Known rows, with every way that one mark hangs from another:
memi[dabid[kogiveg] tazeliz[bazazup]]: [-220   57 -111  -11   58  -42  190  149 -116  187  206  -26  107  -80
   58  266  -74 -145  -33  228 -270  267  -58 -193  -10 -213  -40  -55
 -169  139 -189   49  -20   38  128  512  108  -94  185  -30  366  -27
  -69 -524  -70  151  313  -79  -98  219 -345  333  265  -42 -105   51
 -113  219  101 -168   60]
bazazup[rozu[mogav[medubus[lani[tukaz[meza]]]]]]: [  48 -261  -50  -41 -488  358   90  -87 -143 -430   20  -24  -95  112
 -249 -292  181 -283 -301 -109 -147  145  140 -211   32  115  113  -47
 -315  -47  618   21   75 -254   60 -313  146  -98  -47  146  147  284
  -93  -74  264 -224  130  117  262   -4  163  149   65  -22 -177 -115
  -37 -177   94 -231  251]
meza[tofuzo[lekof luzol]]: [ 209   22  -54  -58  162  358 -213   96   51  226   97   -4   27  170
  206  126  -27  262  -30  -69  205   18   17  104  -53  -89   82    7
  -44  183  -89   30 -173 -159  -46 -214 -200  -62 -334   96  -11  -24
   25  231  -68  -54 -145  107  -35  -44 -257 -282  -29   18 -115  194
  -24 -113 -133  -86 -158]
filut[meza[tofuzo[luzol[lekof] sesi]]]: [ 339   24  -61  -48  225  635 -347  165   51  446  160    6   85  219
  296  276  -70  404    6  -47  411    8   57  275 -134 -168  144   13
  -34  315  -60   44 -234 -178  -87 -339 -282  -42 -537  167   14    5
   44  354 -142  -45 -250  159  -17 -149 -464 -569 -155  -15 -202  237
   40 -235 -224 -122 -291]
vudito[lani[medubus] memi[dabid]]: [-176 -172  -84    2 -147   88  180  -24 -205  -62  136 -112  102 -122
  -90   85   -2 -214 -109  159  -78   94    6 -151   81  -60   -5  -48
 -188  -21  -48  137   13  -65  187  254   51  -61  107  -29  129   32
  -61 -273  -13   -9  240   59  -41  110 -205  253  127 -115 -153   24
  -95   91   74 -174  233]
gofefig[dabid[vudito[memi]] kogiveg]: [-335    1 -104   36  172  -59  -36  -29  -92  275  247  -10  188 -287
   57  234    0   38  -39  280  -85  158  -87 -210    3 -157   35  116
 -105 -125 -487   58  -89   66   41  418   39   97  104  -14  212 -224
   -1 -339 -113    8  269  -98   86  258 -422  209  278 -114 -233   68
 -144  354  178 -123   38]
tazeliz[bazazup[rozu[mogav[medubus[lani[tagal[tofuzo]]]]]]]: [  -7 -113 -141 -100 -350  267   75 -139 -100 -442   31  -55  -77  142
 -105 -105  130 -288 -390 -159 -260  227  119 -220   13  195   68 -110
 -299   86  572    7   92 -226   -5 -114  -42  -95    2  226  221  290
 -295 -198  334 -181  -10  -70  127   41  270  176  120   81 -161 -182
  -91  -48  101 -312  200]
memi[dabid[vudito] tazeliz[bazazup[rozu]]]: [-206  213 -157  -69   11  -76  170  120  -81   98  198  -31   81  -15
   30  307  -64 -163 -147  275 -259  359    9 -302  -23 -137  -39 -116
 -245  242 -119   32  -13  126  135  611   59 -111  199   38  318    5
 -148 -612  -31  121  268 -107 -182  248 -250  285  325   61 -138   19
  -24  373  124 -194   49]
vudito[lani[medubus tagal] memi tazeliz[bazazup[rozu]]]: [ -79   11 -224 -157 -213  206  310  -53 -139 -165   14 -166   49   25
 -150  227   11 -332 -321  -24 -296  370  -14 -312   70  100   48 -158
 -404  306  257   85   59   58  235  237  -57 -153  149  127  205   93
 -308 -455  169 -105  134  -32 -213  119  -79  422  226   40 -241  -66
    0  237  165 -266  301]
tagal[lani[medubus] rozu[mogav] tofuzo[lekof sesi]]: [ 102 -328 -134   22 -306  394 -114 -158  -69 -349  106  110  -14  238
   76  -42  -14   41 -315 -188  -51    5  241   82  -33  123  180  -84
 -160  -31  415   -4 -100 -371 -115 -308 -230  -53 -321  112   46  316
  -87  170  171 -155  -75  -24  198   44  253  -23  123   47 -250  -31
 -139 -340  -90 -288  -41]
dabid[kogiveg[memi] vudito[lani[medubus] tazeliz[bazazup]]]: [-280   12 -196  -52   17   77  257   89 -213   86  268 -154  134 -192
 -135  354  -94 -257 -177  320 -257  383  -72 -434   59 -201  -57 -129
 -348  125 -187  102  -34  -32  248  631   61  -84  210   25  346  -31
 -136 -540  -31   99  409  -43  -77  259 -499  471  318 -131 -303   81
 -115  425  261 -271  270]
filut[meza[tofuzo[lekof sesi]]]: [ 259   16  -68  -41  170  499 -228  148   48  340  133    6   60  208
  250  195  -74  329    3  -13  332   26   91  223 -138 -100  111    7
  -39  245  -10   45 -200 -177  -83 -264 -261  -46 -459  140   15    0
   56  326 -135  -33 -175   94   10 -107 -313 -443  -86   -9 -155  223
   16 -195 -177 -105 -254]
dabid[kogiveg[gofefig[lekof]] vudito[lani]]: [-221  -54  -32   17   23  -32  148   82 -209   76  217  -86  111 -151
    3  271   17 -143  -98  269  103  207 -195 -222   20 -358   20  110
 -297   95 -376   19  -88   58   64  317  125   42  169  -13  275  -54
 -116 -304 -114   67  238   96    0  133 -397  205   64 -211 -150  151
    3  199   98 -160  256]
sesi[boful luzol meza[tofuzo[lekof]]]: [ 351  105 -124  -16  239  624 -439  174   47  402  179   35   67  196
  296  197  -17  365   65  -69  449  -62   48  236 -164 -196  146   -2
  -95  305  -97   59 -246 -198 -158 -387 -341  -73 -513  216  106  -13
   47  377 -132 -160 -239  161   31 -226 -387 -660 -137  -80 -179  201
  115 -182 -174  -66 -274]
tagal[lani rozu[mogav] tofuzo]: [ -50 -236  -36   31 -323   92  -14 -184  -82 -371   53  110  -15  141
   23 -121   -5 -106 -207  -74  -80  -27  210   79  -22  147  101 -101
 -159 -123  419  -45   35 -213 -105 -120 -144   14  -91   20   94  223
  -73  -24  183 -126  -46  -86  127   66  387   90  144   87 -110 -154
 -107 -165   -3 -217   40]
medubus[lani[mogav tagal[tofuzo] tukaz]]: [  16 -341 -121  -78 -246  399  186  -78 -184 -262  -54  -94  -68  -81
 -310 -101  178 -184 -135 -309 -329  -75    4  -51   54  190   38   30
  -74 -132  377  165  115 -331   -5 -335   13 -105  -81  164  140  146
 -238  148  278 -216  120  -10  325   25   65  187 -180 -151 -213 -184
 -261 -220  131 -229  155]
tagal[lani[medubus mogav]]: [  20 -268 -108   -3 -249  247   59 -111  -91 -262  -25   16  -67   31
 -161  -34   32 -161 -150 -132 -234  -70   42  -47   36   80  112   24
  -54  -61  266   51   72 -233   80 -180   50    8  -43   72   55  175
  -96   25  217 -147   66  -44  207   16   71  210   12 -142 -218 -156
  -47 -176   93  -36  169]
gofefig[boful kogiveg[memi[dabid[vudito] tazeliz]] lekof]: [-308   14 -155   21  297   22   54  186 -190  393  320  -11  224 -223
  110  578  -13   27   35  339 -109  281 -217 -286  -49 -427   31  190
 -286  165 -680   59 -152  105   46  585  149   53  150   50  483 -198
 -147 -502 -180   54  391   -9  -23  328 -678  275  246 -225 -224  157
  -15  407  119  -86  143]
tagal[lani[medubus] rozu[mogav]]: [   1 -293  -96   21 -382  224  -49 -213  -83 -464   -6   55  -43  155
  -80  -54    9 -190 -289 -108 -174  -11  151   32   16  123  173  -40
 -170  -45  443  -61   59 -214   10 -202  -31   36  -49   84   33  219
 -104  -36  246 -187  -47  -75  172   43  295  201  176    2 -208 -189
   -7 -169    8 -127  149]
gofefig[boful dabid kogiveg luzol]: [ -57   67  -32    5  237   12 -133   20   25  231   69   10  101 -100
  167  286  107  146   14    8  117   46 -238 -157  -93 -242  144  300
 -105  143 -536  -62 -167  180  -58   26   22  158   40  117  126 -149
  -85 -114  -30  -35   73   30   42   63 -378    9  -34 -173 -102   86
  153  181    9   70   84]
tofuzo[lekof[luzol] sesi]: [ 231   17  -46   -4  150  317 -192   95   50  198   75  -10   46  133
  208  166  -58  260  -53  -75  173   24   20   71  -49 -112   94   26
   -3  243 -138   17 -185 -102  -85 -205 -170  -57 -280  116  -26   24
    3  225 -113  -24 -113   69  -45  -92 -201 -290  -55    4  -93  208
    4 -140 -139  -63 -185]
vudito[lani[medubus mogav tagal tukaz]]: [  64 -312 -142  -81 -274  371  178  -82 -172 -354  -92 -173  -98  -72
 -406   20  161 -308 -277 -216 -216   19  -69 -203   93  124   56   34
 -154  -16  316  154  105 -229  152 -310   31  -98  -11  128   63  144
 -218   95  304 -246   86   40  203   13  -37  269 -125 -161 -265 -147
  -97  -63  168 -134  317]
dabid[kogiveg vudito[lani[medubus tagal] memi]]: [-239 -237 -133  -36 -116  192  225  -11 -276  -42  170 -183  155 -235
 -271  245   37 -289 -201  201 -163  199  -80 -193  114  -79  -18  -34
 -289  -13  -82  147   47 -143  182  290   16  -46  117    8  204  -30
 -160 -250   10  -88  283  -27   64  170 -343  424  191 -174 -285   13
 -188  207  213 -277  318]
tofuzo[lekof[luzol[filut]] sesi[boful[meza]]]: [ 484   44  -96  -20  248  708 -438  176   16  474  173   11  101  232
  340  304 -102  458   28  -75  482  -22   44  285 -163 -237  197   54
  -36  494 -140   31 -308 -142 -165 -443 -328  -60 -558  245   43   -5
   10  408 -207  -64 -257  199  -18 -236 -471 -726 -243  -82 -172  306
   79 -274 -286  -69 -333]
kogiveg[dabid[vudito[lani[tagal]]] gofefig memi[tazeliz]]: [-332  -95 -192  -65  165  102  236  128 -347  142  276 -158  167 -304
 -114  434  -31 -232 -154  396 -174  372 -145 -312   85 -310  -31   48
 -385   30 -440  159  -12  -41  147  559  150  -24  191    0  543 -198
 -199 -527  -17  -22  408   13   39  345 -483  401  235 -134 -316   89
 -151  428  297 -261  285]
filut[meza[tofuzo[lekof luzol sesi]]]: [ 352   25  -90  -68  238  614 -314  167   61  398  156   -6   66  246
  306  228  -78  431  -16  -49  391   28   95  244 -146 -117  142    7
  -40  320  -71   54 -267 -248  -87 -340 -333  -72 -559  172   -7   -7
   65  406 -156  -48 -207  136  -23 -129 -399 -525  -95   10 -198  290
  -19 -243 -215 -139 -296]
bazazup[rozu[mogav[medubus[lani[tagal tukaz]]]]]: [  11 -291 -151  -56 -428  396   32 -163 -150 -533  -20  -84  -93   91
 -249 -123  179 -334 -385 -170 -253  141   78 -172   35  179  132   -3
 -301   21  569   27  116 -274   54 -305   95  -58  -17  237  131  250
 -262  -71  368 -292   19  -10  238    3  201  224   90  -27 -223 -188
  -60 -124  113 -200  285]
lekof[luzol[filut[meza]] tofuzo[sesi]]: [ 369   38   -2   26  199  590 -335  202   59  438  129   -5   65  227
  290  342  -88  329   57   -9  411  -95   54  310 -148 -240  160   44
   17  440 -104   15 -204 -104 -137 -358 -265   61 -456  188   12   30
   -2  318 -194  -36 -213  165 -109 -262 -430 -613 -319  -94 -142  216
  120 -259 -228  -46 -268]
meza[tofuzo[lekof[luzol] sesi]]: [ 285   29  -45  -34  183  461 -263  146   69  307  120   -6   49  218
  281  217  -65  312  -25  -79  270   -6   29  150  -81 -167  115   28
  -47  291 -116   24 -212 -150 -102 -289 -243  -57 -406  151    2    8
   22  295 -139  -55 -174  108  -49 -115 -327 -387  -92  -13 -117  242
   19 -174 -187  -87 -220]
luzol[filut[meza] lekof[tofuzo]]: [ 250   24    8   49  155  488 -289  157   38  405  117   22   73  160
  227  312  -52  255   57    8  354  -47    5  277 -113 -215  131   36
   28  309  -58   15 -144   -8 -100 -260 -156   75 -371  126   25   16
  -32  199 -110  -25 -248  167  -50 -186 -385 -580 -292  -93 -146  141
  165 -170 -197  -18 -239]
tofuzo[luzol[lekof] sesi[meza]]: [ 304   25  -81   -9  223  500 -318  115   30  321  111   18   70  130
  236  231  -48  328   -9  -81  315   24   34  175  -88 -130  120    6
  -13  272  -96   32 -224 -109  -96 -269 -207  -65 -398  136    1   32
   29  303 -113  -47 -178  129   -8 -138 -328 -474 -121  -12 -158  200
   45 -211 -182 -100 -238]
mogav[medubus[lani[tagal tukaz[meza[tofuzo]]]] rozu]: [ 159 -464 -129 -173 -272  760   89  -43 -190 -180  -78 -160   -1   59
 -365 -104  174 -172 -141 -276 -271   73    9   42   67  167  140   62
 -264  -44  614  105  156 -427   13 -633   24 -129 -193  242  164   49
 -222  270  310 -459  -34  128  372  -25  -85  191 -201 -133 -296 -189
 -173 -333  101 -270  245]
tukaz[medubus meza[tofuzo[lekof luzol]]]: [ 308  -85  -13  -94   31  555 -124  128   12  286   46  -18   -1  164
   40  -19   75  227  -18 -141  141   27   45   90    4  -72   83   14
  -68  119  104   60 -127 -277    8 -434 -152  -74 -391  108   65  -10
   53  296  -20 -129  -43  175  126  -57 -300 -250  -91  -64 -188  154
  -72 -263  -86 -174  -94]
sesi[boful luzol[filut tofuzo[lekof]]]: [ 320   69  -71  -11  230  599 -467  162   49  442  183   64   52  188
  307  300  -11  366   54  -73  413  -38    7  242 -125 -223  142   22
  -33  327 -169   23 -250  -96 -121 -338 -283    1 -477  191   51  -10
  -27  329  -92 -129 -282  241  -34 -222 -433 -679 -266  -63 -178  217
  129 -172 -229  -34 -292]
filut[meza[tofuzo[lekof sesi[luzol]]]]: [ 335   53  -84  -32  219  622 -348  182   76  407  159    5   69  222
  308  230  -68  412   -6  -46  417   -4   94  253 -165 -154  150    7
  -61  307  -77   54 -250 -227 -104 -354 -329  -73 -556  195   25    6
   71  392 -147  -80 -227  134    5 -180 -408 -576 -114  -18 -204  249
   44 -226 -198 -110 -303]
gofefig[boful kogiveg[dabid memi] lekof]: [-161  -22  -79   30  240   34  -45   95 -103  235  177   22  147 -138
  189  374   48   79    4  109   43  142 -239 -179  -61 -356  108  240
 -232  100 -599  -24 -176  144   -6  244   88  116   84   72  320 -178
 -134 -292  -94   13  216   30   45  198 -470   84   88 -208 -161  112
   98  271   47  -11  112]
luzol[filut lekof[tofuzo]]: [ 182   15   17   40  131  347 -245  120   38  303   90   32   44  136
  195  270  -29  177   33  -34  235  -37  -37  176  -49 -200   95   39
   15  238  -88   -6 -114   37  -83 -195  -89   58 -259   86    2   16
  -53  134  -74  -29 -203  159  -68 -129 -308 -419 -243  -68  -93  116
  134 -109 -177   -1 -169]
rozu[mogav[medubus[lani[tagal tukaz[meza]]]]]: [  77 -428  -77  -62 -416  524  132  -82 -222 -368  -24 -101  -63   13
 -369 -229  193 -303 -260 -186 -225   98   90 -110   78  151   89   24
 -279 -113  629   93  141 -390   55 -467  147 -112  -99  148  205  213
 -132  112  305 -344  132  111  382   -8  101  248   -3  -89 -220 -136
 -155 -260  143 -228  307]
gofefig[kogiveg lekof[tofuzo]]: [  13   28  -26   37  152   99 -140   58   66  210   74   27   39   16
  173  232   42  124   23  -15  135    6 -143  -28  -72 -227  107  167
  -50  160 -286  -52 -118   68  -91  -72  -28  111  -62   80   81  -67
  -48   -9  -69  -32  -29   50  -29   -1 -274 -113  -66 -117  -90   83
  129   53  -51   35  -12]
mogav[medubus[lani[tagal]] rozu]: [  36 -336 -165 -130 -122  470    7 -151 -140 -257  -99 -166   24  -19
 -249   21   87 -150 -162 -179 -337   96  -23   13   81  217  112   65
 -134   -1  390   45  160 -294   -3 -341   30  -28  -10  254   60  -27
 -294  144  298 -360 -141  -44  236  -10   69  212  -86  -73 -226 -220
 -131 -167   86 -149  221]
lani[medubus mogav tagal]: [  76 -253 -119  -69 -142  330   84  -79  -99 -219  -97  -82  -62  -30
 -260   81  111 -169 -202 -218 -277  -26  -71  -40   76  118   79   64
  -50  -12  213   90  100 -163   77 -272   15  -37  -30  124   72   63
 -210   84  222 -213   11  -54  201   27    5  217  -58 -125 -197 -166
  -81 -120  105  -70  172]
rozu[mogav[medubus[lani[tagal tukaz]]]]: [   7 -376 -130  -26 -345  435   41 -142 -187 -431   -8 -107  -70   20
 -275 -128  141 -293 -279 -164 -251   58   67 -111   54  159   90   38
 -219  -71  514   71  126 -368   52 -347  128  -54  -50  194  145  204
 -197   62  322 -293   60   21  305  -11  116  237   35 -101 -214 -150
 -136 -199  118 -158  288]
gofefig[luzol[filut lekof]]: [ 158   13   37   10  120  307 -169   83    0  257   52   24   60  112
  177  285   -7  169    3  -74  201    2 -108  117  -51 -198  102   95
  -65  260 -173  -23 -127  102  -26 -150  -41   32 -180   94   31   20
  -90  106  -19   -5 -157  145  -47  -99 -300 -291 -206  -76  -71  112
  188 -112 -164   25  -66]
tagal[lani[medubus mogav[rozu]] tofuzo]: [  -8 -399 -138  -32 -271  318   85 -178 -114 -352  -30   14  -39   29
 -192  -76   32 -120 -161 -208 -336  -70   70    0   47  205  120  -20
  -76 -158  422   63   95 -336  -18 -279  -86  -27  -78  115   83  169
 -202   84  294 -250   -6  -85  244   61  188  239  -70 -107 -234 -242
 -171 -291  115 -189  156]
filut[meza[tofuzo[luzol sesi[boful]]]]: [ 361   57 -104  -82  220  626 -366  166   25  420  184   12   68  229
  271  203  -55  390   68  -27  439  -44   96  287 -174 -138  133   -2
  -59  322  -38   54 -232 -246 -112 -367 -357  -39 -533  199   60  -17
   60  404 -171  -86 -193  148  -11 -194 -409 -579 -152  -36 -179  223
   13 -227 -198 -102 -271]
boful[sesi[luzol meza]]: [ 252   58  -70   18  111  404 -275   93   35  228   68   17   47   66
  151  119  -44  230   17  -41  312  -74   48  168 -138 -129  114   16
  -60  243  -20   15 -136  -94  -85 -261 -166  -75 -309  143   42   17
   63  217 -101  -78 -128  104   43 -167 -270 -397  -99  -69 -130   93
   77 -160 -111  -30 -149]
boful[meza sesi[luzol[filut tofuzo]]]: [ 394   25  -37  -12  158  676 -418  146   50  462  121   30   64  166
  267  297  -86  355   46  -35  507  -96   33  338 -182 -240  182   62
  -55  420  -27  -18 -201  -67  -85 -397 -230  -29 -499  197   30  -13
   41  282 -131  -70 -266  261    1 -218 -541 -637 -301 -106 -182  180
  130 -256 -260  -46 -245]
tukaz[medubus meza[tofuzo[luzol sesi]]]: [ 319  -92   -7 -113   23  575 -125  136    2  297   48  -13   -9  170
   30   -3   61  210    9 -133  160    0   77  128  -11  -69   75   10
  -77  128  146   50 -114 -283   10 -440 -163  -65 -396  117   64   10
   76  327  -49 -120   -9  172  118  -86 -319 -226 -124  -63 -172  134
  -94 -302  -97 -182  -81]
lekof[luzol[filut tofuzo]]: [ 205   18   38   10  118  372 -259  109   37  305   85   20   24  133
  192  268  -26  171   50  -26  240  -68  -26  189  -52 -193   90   38
   12  264 -108  -14 -118   10  -63 -205 -129   73 -248   99   19    7
  -43  141  -63  -45 -182  163  -92 -152 -330 -385 -271  -66  -72  117
  113 -137 -157  -15 -143]
lekof[luzol tofuzo[sesi[boful]]]: [ 307   63  -57    0  178  429 -308  151   55  304  123    6   50  184
  244  223  -44  257   58  -51  308 -110   18  171 -105 -210  118   34
  -12  343 -129    4 -176 -118 -156 -315 -246   12 -331  178   31   17
  -14  266 -181  -88 -136  136  -95 -220 -294 -461 -196  -83  -93  181
   95 -163 -173  -22 -205]
tofuzo[lekof luzol[filut[meza]] sesi[boful]]: [ 434   48 -120  -50  281  709 -444  183   14  481  206   30   88  238
  332  291  -73  505   23  -60  469   28   92  295 -176 -157  171   13
  -14  416 -136   64 -328 -213 -132 -394 -370  -47 -609  223   21   -2
   19  476 -180  -64 -255  190  -19 -218 -442 -739 -212  -22 -225  318
   14 -273 -269  -98 -366]
vudito[memi tazeliz[bazazup]]: [-121   69 -112  -51  -11   47  238   17  -71  126   81  -40   93   21
   65  161 -121 -102  -42   56 -245  203   18 -135   14   23   -9 -120
 -203  177   63   43    5   85  153  324    6 -109  116    8  211   -6
 -115 -380  -50   47  193  -31 -211  110 -138  295  235   13  -85   35
  -52  123   77 -138   75]

Rows:
[  52 -233 -108 -102 -142  309   91  -95 -156 -246  -54 -163  -49  -36
 -274   63   98 -251 -265  -77 -131   94  -40 -174   83  139   37   24
 -173   19  270  112  121 -209  102 -215    5  -48    3  125  101   73
 -211   91  257 -259  -50   10  134   -5   13  180  -55  -80 -210 -134
  -82    4  139 -115  295]	vudito[lani[mogav[medubus] tagal]]
[-265 -113  -83   55   63   -3  196  147 -216  197  247   19  138 -117
  123  337  -13 -103   -7  233 -152  200 -199 -118   -4 -415   57  148
 -252  101 -429   43  -83   67   57  389  233   -1  184  -42  479  -54
 -133 -518 -134  113  352   51  -10  229 -440  326  161 -214 -113  116
  -56   55   57 -136  164]	memi[dabid[kogiveg[gofefig[lekof]]] tazeliz]
[ 183 -417  -69  -92 -440  629  102  -78 -136 -197  -83   14  -88  179
 -274 -140  145 -170 -168 -302 -256 -108  105   81   30  123  187   20
 -179  -74  617   53  110 -375   78 -588  -22  -37 -217  135  156  170
 -118  178  290 -306   66   49  377   10   30  165  -96 -186 -361 -245
 -118 -376   54 -240  147]	tagal[lani[mogav tukaz[medubus meza[tofuzo]]] rozu]
[ 261   33  -38   12  146  511 -369  115   77  371  114   45   66  114
  246  270  -42  302   -4  -70  361  -53  -19  202 -112 -223  136   44
  -33  281  -86  -14 -169  -32  -78 -291 -156  -37 -390  150   13   14
    2  201  -83  -84 -257  214   -1 -156 -437 -512 -198  -63 -180  147
  137 -159 -205  -38 -229]	boful[sesi[luzol[lekof tofuzo]]]
[  19 -325 -116  -94 -243  378   54 -180 -155 -306  -49  -75    9   23
 -216  -73  137 -139 -197 -248 -305  -15   67   45   58  235   82   -7
 -102 -109  408   70  131 -326  -91 -307  -49  -41  -65  175   99  136
 -269  130  271 -233  -81  -31  279   26  205  135 -102  -47 -210 -253
 -219 -220   33 -275  125]	mogav[medubus[lani[tagal[rozu tofuzo]]]]
[  81 -397 -138    0 -363  419   29 -165 -118 -470   -4   -1  -55  123
 -185  -61  136 -123 -380 -325 -218   -2   92   -4   31  188  133  -38
 -174 -101  461   64    0 -320  -64 -427 -152 -117 -204  127   99  268
 -232  124  282 -240  -17  -13  260   89  239  130   29   -8 -236 -129
 -183 -285   19 -312   69]	lani[medubus tagal[rozu[mogav] tofuzo[lekof]] tukaz]
[ 294   19  -29   -3  186  447 -285  136   38  309  112    9   53  181
  265  261  -69  320  -31  -82  252   21   20  155  -69 -168  121   38
   -4  328 -162   21 -229  -79  -97 -262 -201  -29 -375  144  -20   26
  -14  288 -126  -25 -185  127  -60 -140 -315 -442 -169  -13 -116  245
   24 -189 -208  -57 -233]	tofuzo[lekof[luzol[filut]] sesi]
[ 256   68  -88  -14  194  470 -374  121   62  330  147   45   46  139
  251  205    2  305   32  -66  335  -37    6  158 -105 -167  115   11
  -31  241 -145   19 -206 -118 -110 -281 -253  -28 -382  164   44  -11
   -9  265  -79 -128 -210  184  -19 -173 -319 -527 -154  -46 -156  180
  107 -124 -162  -40 -244]	sesi[boful luzol[tofuzo[lekof]]]
[ 313   59  -12   10  191  655 -416  183   44  498  166   28   85  193
  287  317  -44  354   49  -29  449  -45   21  328 -145 -247  159   23
  -49  321  -80   46 -195  -89  -93 -348 -245   12 -518  178   73    1
   14  292  -97  -79 -325  194    2 -220 -523 -693 -273  -79 -198  162
  147 -198 -216  -51 -279]	sesi[luzol[filut[meza[tofuzo]] lekof]]
[  27 -325 -145  -99 -192  433   83 -116 -134 -285 -102 -130  -50  -26
 -265  -35   87 -147 -126 -242 -366  -14  -30  -53   55  193  120   61
  -82  -33  398   69  113 -244   55 -345   65  -68    2  240   27    0
 -243  122  275 -279    4  -27  254    6   19  206 -143 -147 -246 -198
 -136 -182   85 -141  173]	medubus[lani[mogav[rozu] tukaz]]
[  55 -292 -140 -121 -140  485   20 -141 -105 -192 -131 -145  -49  -23
 -241   -3   94 -108 -106 -220 -399  -11  -25  -18   95  205  114   73
  -19   -4  390   44  136 -278   76 -356   44   23    2  298   27  -75
 -268  132  284 -286  -62  -93  276  -15    3  163 -128 -186 -272 -236
 -131 -201   70 -132  176]	tukaz[medubus[lani[mogav[rozu]]]]
[-339  146 -198  -16  300  -19   87  170 -136  376  327  -20  176 -213
  133  535  -78  -15  -78  335 -231  410 -182 -413  -36 -395   -2   84
 -304  151 -618   36 -142  112  109  712  131   -3  198   41  545 -203
 -133 -632  -97  131  415  -98  -31  398 -647  331  365 -113 -295  128
  -25  543  220 -153   95]	gofefig[kogiveg[dabid[vudito] memi[tazeliz[bazazup]]] lekof]
[-352  -91 -216  -53  163  114  157   43 -266  197  307 -134  169 -337
  -82  424  -61 -163 -126  392 -229  310  -89 -386   44 -185  -10    9
 -306    2 -390  175  -34   -7  204  609   68    0  173   40  402 -225
 -129 -480  -34  -23  399  -92   19  341 -542  398  333 -156 -360   47
 -200  498  279 -226  240]	gofefig[kogiveg[memi[dabid[vudito[lani[mogav] tazeliz]]]]]
[-184  -20 -216 -117  -62  188  304   45 -220   21  133 -207  104 -128
 -247  333  -30 -303 -224  163 -310  354  -36 -350  100  -24  -62 -115
 -318  194   48  159   65  -94  231  405   25 -156  150   60  309   19
 -216 -399   74  -64  281  -30  -97  204 -320  472  230  -54 -292    8
 -125  315  237 -263  295]	dabid[vudito[lani[medubus tagal] memi[tazeliz[bazazup]]]]
[ 421   48  -91  -30  269  729 -477  180    4  528  208   42  108  211
  322  341  -66  478   47  -58  488    8   55  326 -164 -208  174   20
   -8  411 -125   54 -294 -143 -131 -392 -320  -18 -589  217   43   10
   -1  423 -166  -61 -299  214  -11 -238 -507 -783 -272  -47 -228  265
   72 -266 -279  -81 -361]	tofuzo[luzol[filut[meza] lekof] sesi[boful]]
[ -16 -300  -87   19 -283  202  107 -117 -105 -274   25   60  -65   16
 -151 -122   52 -128 -128 -162 -227 -119   92  -43   28  113   66  -28
  -37 -171  300   91   56 -306    1 -170  -28  -18  -93   32  103  257
  -94   40  214 -108  108  -37  234   43  138  172  -42 -130 -183 -163
 -150 -247  104 -137  127]	tagal[lani[medubus mogav] tofuzo]
[  76 -228 -109  -75 -177  284   25 -134  -69 -264 -120  -62   -7   41
 -206   88   97 -128 -215 -233 -251  -11  -29   68   58  141  115   29
  -66    8  230   12   91 -105    5 -266  -58  -19  -20  114    4   45
 -220   68  202 -195  -94  -60  150   42  120  182  -27  -30 -186 -206
  -51 -109   13 -125   98]	lani[medubus tagal[rozu]]
[-231  125 -131  -20  -52  -40   96   85  -86  -57  229   23   39   36
   93  260  -57 -220 -277  252 -223  428   -5 -342  -23 -177   26 -136
 -363  204   -8  -49  -55   74  123  523   37  -69  178   49  411   51
 -124 -671   34   90  254 -139 -127  258 -153  322  459   95 -159   34
    5  358  149 -236  105]	dabid[kogiveg[memi[tazeliz[bazazup[rozu[mogav]]]]]]
[ 191   24  -66  -42  136  365 -254   96   23  274  124   50   30  130
  183  186  -20  206   67  -25  267  -34   35  165  -92 -110   67    8
  -17  188  -37   -2 -142  -75  -86 -199 -196    9 -289  117   34    4
   -3  231  -95  -73 -123  139  -22 -131 -243 -370 -161  -34  -91  134
   60 -131 -153  -43 -181]	luzol[tofuzo[sesi[boful]]]
[ 254 -398  -94 -136 -183  721   -2  -16 -116 -108  -20  -76  -49  158
 -228  -68  104  -28 -184 -245 -153    6    9   -8   34  116  162   36
 -218   -7  475   94   33 -396   52 -635  -65 -149 -274  178  145   79
 -139  283  216 -384  -31  165  253  -15 -173   74 -166 -121 -292  -92
 -155 -370   57 -245  149]	lani[mogav[medubus rozu] tukaz[meza[tofuzo[luzol]]]]
[  40  -37   18   24   76  161  -16   46  -53  121   57   16   54   50
  163  186   22   61  -36  -40  115   16 -184   16  -21 -262  122  159
 -120  167 -260  -33 -105  118  -16  -83   89   40  -24   47  151   13
 -123  -99  -32   21   -1  155    3  -16 -220  -80 -118 -140  -66   97
  170 -124  -77  -15   45]	kogiveg[gofefig[luzol[lekof]]]
[-289  -65  -47    4  -14  -22  177   39 -217  107  236 -118  173 -206
  -81  199  -49 -175  -76  348    3  193  -34 -191   59 -143  -63  -74
 -248   -5 -208   95  -18  -25  147  471   12  -21  145  -63  173  -83
  -26 -304 -135   52  281   -6  -62  155 -345  267  227 -107 -169  113
 -143  293  147 -228  195]	dabid[kogiveg vudito[lani memi]]
[ -76   58  -54   24  211  -20 -146   26   22  231   80   33   95 -105
  178  295  113  154    9   -6  114   88 -236 -166  -87 -256  142  309
 -102  115 -503  -61 -174  182  -89   24   44  152   36  110  149 -141
  -97 -119  -46  -46   41   29   61   88 -373  -13  -20 -175 -106   88
  129  197   -3   69   64]	gofefig[boful dabid kogiveg lekof]
[-318  -31 -127   14   98   19  192   88 -213  241  264  -35  192 -190
   -5  307 -112  -81  -17  349 -223  205    2 -163   45 -159  -58  -46
 -224   -8 -293  125  -21  -22  135  580  105  -52  129  -52  357 -132
  -65 -455 -137   62  383  -52  -57  280 -396  323  321  -85 -189   93
 -160  281  172 -180   93]	kogiveg[dabid[vudito[memi[tazeliz]]]]
[  63 -265 -115  -69 -155  400   92  -14 -135 -123    9  -68  -15  -29
 -170  -77  125  -38  -67 -261 -152  -26   65   29    5  122   26    8
  -72  -60  278  132   15 -329  -71 -306  -65 -116 -193  148   82  154
 -142  228  152 -141   94   44  246  -16   -3   45 -176  -75 -165  -46
 -251 -256   33 -243   37]	medubus[lani[tagal[tofuzo[sesi]] tukaz]]
[ 237   52  -72    7  157  392 -263  106   36  224   80   14   36   88
  171  143  -31  230   18  -50  275  -34   65  151 -106  -98   94   -6
  -42  206  -61   28 -162 -119  -90 -230 -198  -61 -309  134   27   34
   59  261  -97  -73 -104   81   11 -170 -226 -376  -95  -30 -112  120
   54 -172 -104  -61 -169]	tofuzo[sesi[luzol meza]]
